Here is a tiny trained network, its code and every weight. The questions are about switching its units off for an input and a class, where a switched-off unit gives its printed mean instead of its output.

import numpy as np


def w(rows, s, z=0):
    codes = np.array(rows[::2]) - 128.0
    scale = np.full(codes.shape[1], s)
    scale[-1] = z or s
    return codes * scale


def norm(h):
    return h / np.sqrt((h * h).mean(-1, keepdims=True) + 1e-5)


def f(y):
    return y / 2 * (1 + np.tanh(0.7978845608 * (y + 0.044715 * y**3)))


def log_softmax(a):
    a = a - a.max(-1, keepdims=True)
    return a - np.log(np.exp(a).sum(-1, keepdims=True))


def net(x, mask):
    res = np.array(x, float).reshape(1, 4) / 4 @ E
    u = 0
    for l in range(4):
        y = f(norm(res) @ A[l][:, :-1].T + A[l][:, -1])
        res = res + np.where(mask[u : u + 8], y, B[l][:, -1]) @ B[l][:, :-1]
        u += 8
    return log_softmax(norm(res)[-1] @ U[:, :-1].T + U[:, -1])


A, B = {}, {}
E = w([
[191,135,186,95],'x0',
[106,54,215,170],'x1',
[126,25,101,1],'x2',
[128,128,128,127],'x3',
],0.0057)
A[0] = w([
[32,87,28,173,123],'0.n1',
[222,110,198,118,63],'0.n2',
[255,187,229,53,74],'0.n3',
[180,91,139,101,5],'0.n4',
[191,160,180,71,141],'0.n5',
[34,118,49,152,86],'0.n6',
[185,168,199,65,53],'0.n7',
[192,188,24,100,112],'0.n8',
],0.0074,0.0022)
B[0] = w([
[112,193,244,59,223],'0.n1',
[97,136,105,141,166],'0.n2',
[13,201,191,97,234],'0.n3',
[149,186,162,149,120],'0.n4',
[5,67,134,109,181],'0.n5',
[45,154,254,81,185],'0.n6',
[87,150,117,137,158],'0.n7',
[67,39,79,216,252],'0.n8',
],0.0059,0.003)
A[1] = w([
[75,196,2,115,40],'1.n1',
[133,72,182,157,125],'1.n2',
[123,75,121,127,238],'1.n3',
[113,106,179,128,129],'1.n4',
[119,156,97,179,171],'1.n5',
[81,179,79,196,84],'1.n6',
[158,101,196,113,7],'1.n7',
[106,98,126,74,31],'1.n8',
],0.009,0.0015)
B[1] = w([
[74,33,104,215,253],'1.n1',
[144,59,74,218,203],'1.n2',
[228,142,69,208,186],'1.n3',
[100,159,52,152,206],'1.n4',
[176,80,134,85,188],'1.n5',
[205,161,253,115,250],'1.n6',
[92,83,181,144,161],'1.n7',
[182,199,126,122,186],'1.n8',
],0.0054,0.0031)
A[2] = w([
[74,122,153,1,250],'2.n1',
[81,121,71,245,254],'2.n2',
[178,83,27,41,93],'2.n3',
[67,167,78,129,34],'2.n4',
[52,131,191,189,164],'2.n5',
[75,122,43,204,94],'2.n6',
[114,76,85,63,156],'2.n7',
[204,127,209,218,194],'2.n8',
],0.0066,0.0015)
B[2] = w([
[107,232,101,172,217],'2.n1',
[142,33,89,2,246],'2.n2',
[191,205,146,102,162],'2.n3',
[66,126,145,135,129],'2.n4',
[54,150,7,167,253],'2.n5',
[150,41,159,144,173],'2.n6',
[228,176,175,167,164],'2.n7',
[112,93,57,164,242],'2.n8',
],0.0058,0.0044)
A[3] = w([
[139,120,155,174,160],'3.n1',
[94,133,82,226,159],'3.n2',
[158,221,119,150,103],'3.n3',
[216,156,161,142,94],'3.n4',
[70,179,164,121,188],'3.n5',
[140,95,220,44,7],'3.n6',
[2,105,112,184,222],'3.n7',
[50,144,195,96,235],'3.n8',
],0.0077,0.0014)
B[3] = w([
[128,254,84,45,138],'3.n1',
[226,226,223,1,205],'3.n2',
[174,5,221,213,151],'3.n3',
[182,174,252,236,129],'3.n4',
[17,125,106,67,167],'3.n5',
[79,207,153,108,116],'3.n6',
[158,72,129,93,254],'3.n7',
[13,201,42,202,166],'3.n8',
],0.0042,0.007)
U = w([
[2,204,138,170,109],'0',
[129,75,98,177,249],'1',
[191,217,197,199,17],'2',
],0.012,0.0014)

Each question gives the input, the list of numbers given to net, and the class t.
The units are the neurons (one row each of A and B). Each row of codes is followed by its name. A weight is (code - 128) times the scale printed after its matrix; where a second scale follows, it is the last column's (A, B and U).
mask holds one flag per neuron, layer by layer. A switched-off neuron (its flag False) gives its mean, the last column of its row in B, instead of its output. The means were averaged over made-up inputs and are rounded, as every weight is.
A unit's drop is (log p(t) with every unit on - log p(t) with that unit switched off) / (log p(t) with every unit on - log p(t) with every unit switched off).
The circuit of an input: a set's keep is (log p(t) with only the set's units on - log p(t) with every unit switched off) / (log p(t) with every unit on - log p(t) with every unit switched off). Starting from the 12 units with the biggest drops (on a tie, the unit counted first), units are removed one at a time, each time the one whose removal leaves the highest keep (on an exact tie, the one counted first), for as long as the keep stays at least 0.8.
circuit, biggest first: the units of the circuit, biggest drop first
most important unit: the unit with the biggest drop
top k neurons: the k neurons with the biggest drops, biggest first
k most important neurons of layer l: the k neurons of layer l with the biggest drops, biggest first
drop of u: that unit's drop, to one decimal
input [3,0,4,-1], class 2: top 2 neurons -> [0.n6, 0.n1]
input [0,-2,3,3], class 2: circuit, biggest first -> [2.n7, 1.n8]
input [-7,8,-5,2], class 1: most important neuron of layer 1 -> [1.n2]
input [8,-6,6,6], class 0: top 2 neurons -> [0.n3, 0.n5]
input [-1,5,-7,2], class 2: top 4 neurons -> [1.n1, 0.n8, 3.n2, 1.n6]
input [-6,-7,-2,8], class 1: top 3 neurons -> [1.n1, 0.n8, 0.n3]
input [5,6,8,6], class 2: 2 most important neurons of layer 1 -> [1.n3, 1.n1]
input [8,3,-8,1], class 0: top 2 neurons -> [0.n3, 1.n3]
input [-7,8,-5,-8], class 1: top 2 neurons -> [0.n3, 1.n2]
input [6,3,7,-2], class 2: 2 most important neurons of layer 1 -> [1.n3, 1.n8]
input [-5,-3,8,4], class 2: top 2 neurons -> [0.n3, 2.n7]
input [7,-5,-6,-8], class 0: top 3 neurons -> [0.n3, 0.n5, 1.n3]
input [-7,2,8,8], class 2: 3 most important neurons of layer 2 -> [2.n7, 2.n3, 2.n5]
input [0,-5,-3,-8], class 1: most important unit -> 1.n1
input [6,5,-6,7], class 0: 2 most important neurons of layer 0 -> [0.n3, 0.n8]
input [-6,1,5,0], class 0: top 2 neurons -> [0.n1, 0.n6]
input [-6,-4,8,8], class 2: top 3 neurons -> [0.n3, 2.n7, 2.n3]
input [5,7,8,-4], class 2: top 2 neurons -> [0.n8, 1.n1]
input [-5,-7,-4,-7], class 1: top 3 neurons -> [1.n1, 0.n3, 0.n8]
input [7,-2,4,-8], class 0: circuit, biggest first -> [0.n3]
input [5,-3,4,-7], class 0: drop of 0.n3 -> 2.7
input [8,6,3,0], class 0: drop of 0.n3 -> 1.3
input [0,1,3,-5], class 2: drop of 0.n8 -> 0.4
